Here is a tiny trained network, its code and every weight. The questions are about switching its units off for an input and a class, where a switched-off unit gives its printed mean instead of its output.

import numpy as np


def w(rows, s, z=0):
    codes = np.array(rows[::2]) - 128.0
    scale = np.full(codes.shape[1], s)
    scale[-1] = z or s
    return codes * scale


def norm(h):
    return h / np.sqrt((h * h).mean(-1, keepdims=True) + 1e-5)


def f(y):
    return y / 2 * (1 + np.tanh(0.7978845608 * (y + 0.044715 * y**3)))


def log_softmax(a):
    a = a - a.max(-1, keepdims=True)
    return a - np.log(np.exp(a).sum(-1, keepdims=True))


def net(x, mask):
    res = np.array(x, float).reshape(1, 7) / 4 @ E
    u = 0
    for l in range(2):
        y = f(norm(res) @ A[l][:, :-1].T + A[l][:, -1])
        res = res + np.where(mask[u : u + 9], y, B[l][:, -1]) @ B[l][:, :-1]
        u += 9
    return log_softmax(norm(res)[-1] @ U[:, :-1].T + U[:, -1])


A, B = {}, {}
E = w([
[178,84,166,181,59],'x0',
[78,216,143,200,111],'x1',
[200,144,102,205,108],'x2',
[214,110,231,108,130],'x3',
[61,90,118,171,71],'x4',
[159,145,165,47,2],'x5',
[166,74,69,37,77],'x6',
],0.0031)
A[0] = w([
[150,113,172,1,12,88],'L0N0',
[81,169,199,67,187,111],'L0N1',
[41,128,138,91,189,6],'L0N2',
[199,139,227,139,91,188],'L0N3',
[109,149,211,206,22,213],'L0N4',
[212,128,253,123,177,140],'L0N5',
[6,160,172,82,95,137],'L0N6',
[158,177,115,10,143,135],'L0N7',
[175,34,152,102,143,67],'L0N8',
],0.0091,0.0023)
B[0] = w([
[252,96,141,101,102,255],'L0N0',
[107,169,175,110,162,167],'L0N1',
[98,137,192,116,124,155],'L0N2',
[48,99,173,68,137,203],'L0N3',
[100,208,149,156,87,219],'L0N4',
[85,47,160,160,187,204],'L0N5',
[94,124,138,196,199,188],'L0N6',
[161,188,108,121,161,187],'L0N7',
[94,89,67,108,120,165],'L0N8',
],0.017,0.0067)
A[1] = w([
[147,111,96,121,105,95],'L1N0',
[134,133,90,205,207,88],'L1N1',
[169,254,116,164,156,97],'L1N2',
[100,247,12,138,96,95],'L1N3',
[170,174,139,234,109,88],'L1N4',
[59,91,24,99,159,148],'L1N5',
[187,21,80,69,195,120],'L1N6',
[121,149,124,40,90,96],'L1N7',
[153,83,207,73,53,4],'L1N8',
],0.0098,0.0033)
B[1] = w([
[102,86,130,116,117,126],'L1N0',
[172,150,227,150,76,192],'L1N1',
[130,167,29,105,123,221],'L1N2',
[136,171,98,235,83,186],'L1N3',
[109,151,70,158,135,189],'L1N4',
[4,146,122,76,137,167],'L1N5',
[211,59,78,173,164,255],'L1N6',
[158,116,126,93,82,137],'L1N7',
[123,232,138,71,45,180],'L1N8',
],0.017,0.0051)
U = w([
[46,45,61,118,147,3],'0',
[241,59,85,86,142,173],'1',
[33,136,219,144,186,211],'2',
[149,135,173,36,10,70],'3',
[170,181,115,79,163,44],'4',
[107,212,57,215,90,161],'5',
],0.011,0.0042)

Each question gives the input, the list of numbers given to net, and the class t.
The units are the neurons (one row each of A and B). Each row of codes is followed by its name. A weight is (code - 128) times the scale printed after its matrix; where a second scale follows, it is the last column's (A, B and U).
mask holds one flag per neuron, layer by layer. A switched-off neuron (its flag False) gives its mean, the last column of its row in B, instead of its output. The means were averaged over made-up inputs and are rounded, as every weight is.
A unit's drop is (log p(t) with every unit on - log p(t) with that unit switched off) / (log p(t) with every unit on - log p(t) with every unit switched off).
The circuit of an input: a set's keep is (log p(t) with only the set's units on - log p(t) with every unit switched off) / (log p(t) with every unit on - log p(t) with every unit switched off). Starting from the 12 units with the biggest drops (on a tie, the unit counted first), units are removed one at a time, each time the one whose removal leaves the highest keep (on an exact tie, the one counted first), for as long as the keep stays at least 0.8.
circuit, biggest first: the units of the circuit, biggest drop first
top k neurons: the k neurons with the biggest drops, biggest first
k most important neurons of layer l: the k neurons of layer l with the biggest drops, biggest first
drop of u: that unit's drop, to one decimal
input [-7,-3,6,-6,-7,-8,8], class 5: circuit, biggest first -> [L0N0 L0N5]
input [2,-5,5,1,8,-5,8], class 0: circuit, biggest first -> [L1N5 L0N8]
input [5,-6,6,2,-4,6,-4], class 3: circuit, biggest first -> [L1N8]
input [2,3,-7,6,-3,8,8], class 1: circuit, biggest first -> [L1N6 L0N4]
input [7,8,5,7,-7,5,3], class 3: 2 most important neurons of layer 0 -> [L0N6 L0N0]
input [8,5,-8,4,-4,8,-5], class 2: top 2 neurons -> [L0N5 L0N6]
input [3,-4,4,-6,2,-5,2], class 0: circuit, biggest first -> [L0N4 L0N0]
input [-8,-3,4,4,-2,-2,-4], class 2: 3 most important neurons of layer 0 -> [L0N0 L0N1 L0N5]
input [2,-6,-2,-2,-6,-6,4], class 0: circuit, biggest first -> [L0N0 L0N4]
input [-5,2,-8,-1,-6,8,7], class 1: 2 most important neurons of layer 0 -> [L0N0 L0N4]
input [-3,-7,7,7,0,-8,-1], class 0: circuit, biggest first -> [L0N0 L0N8]
input [2,-3,8,2,2,-6,-5], class 2: top 2 neurons -> [L0N0 L1N6]
input [5,0,-3,3,5,-6,-1], class 2: 3 most important neurons of layer 1 -> [L1N2 L1N6 L1N3]
input [-3,2,-1,-3,5,0,8], class 1: circuit, biggest first -> [L0N4]
input [7,-2,-6,-6,-6,1,-3], class 2: 4 most important neurons of layer 0 -> [L0N6 L0N2 L0N1 L0N4]
input [1,-6,2,-4,8,-2,4], class 0: drop of L0N0 -> 1.1
input [8,-5,6,6,-4,-3,-1], class 0: drop of L0N0 -> 0.0
input [5,3,-8,-6,-6,-6,-2], class 2: drop of L0N0 -> 0.1
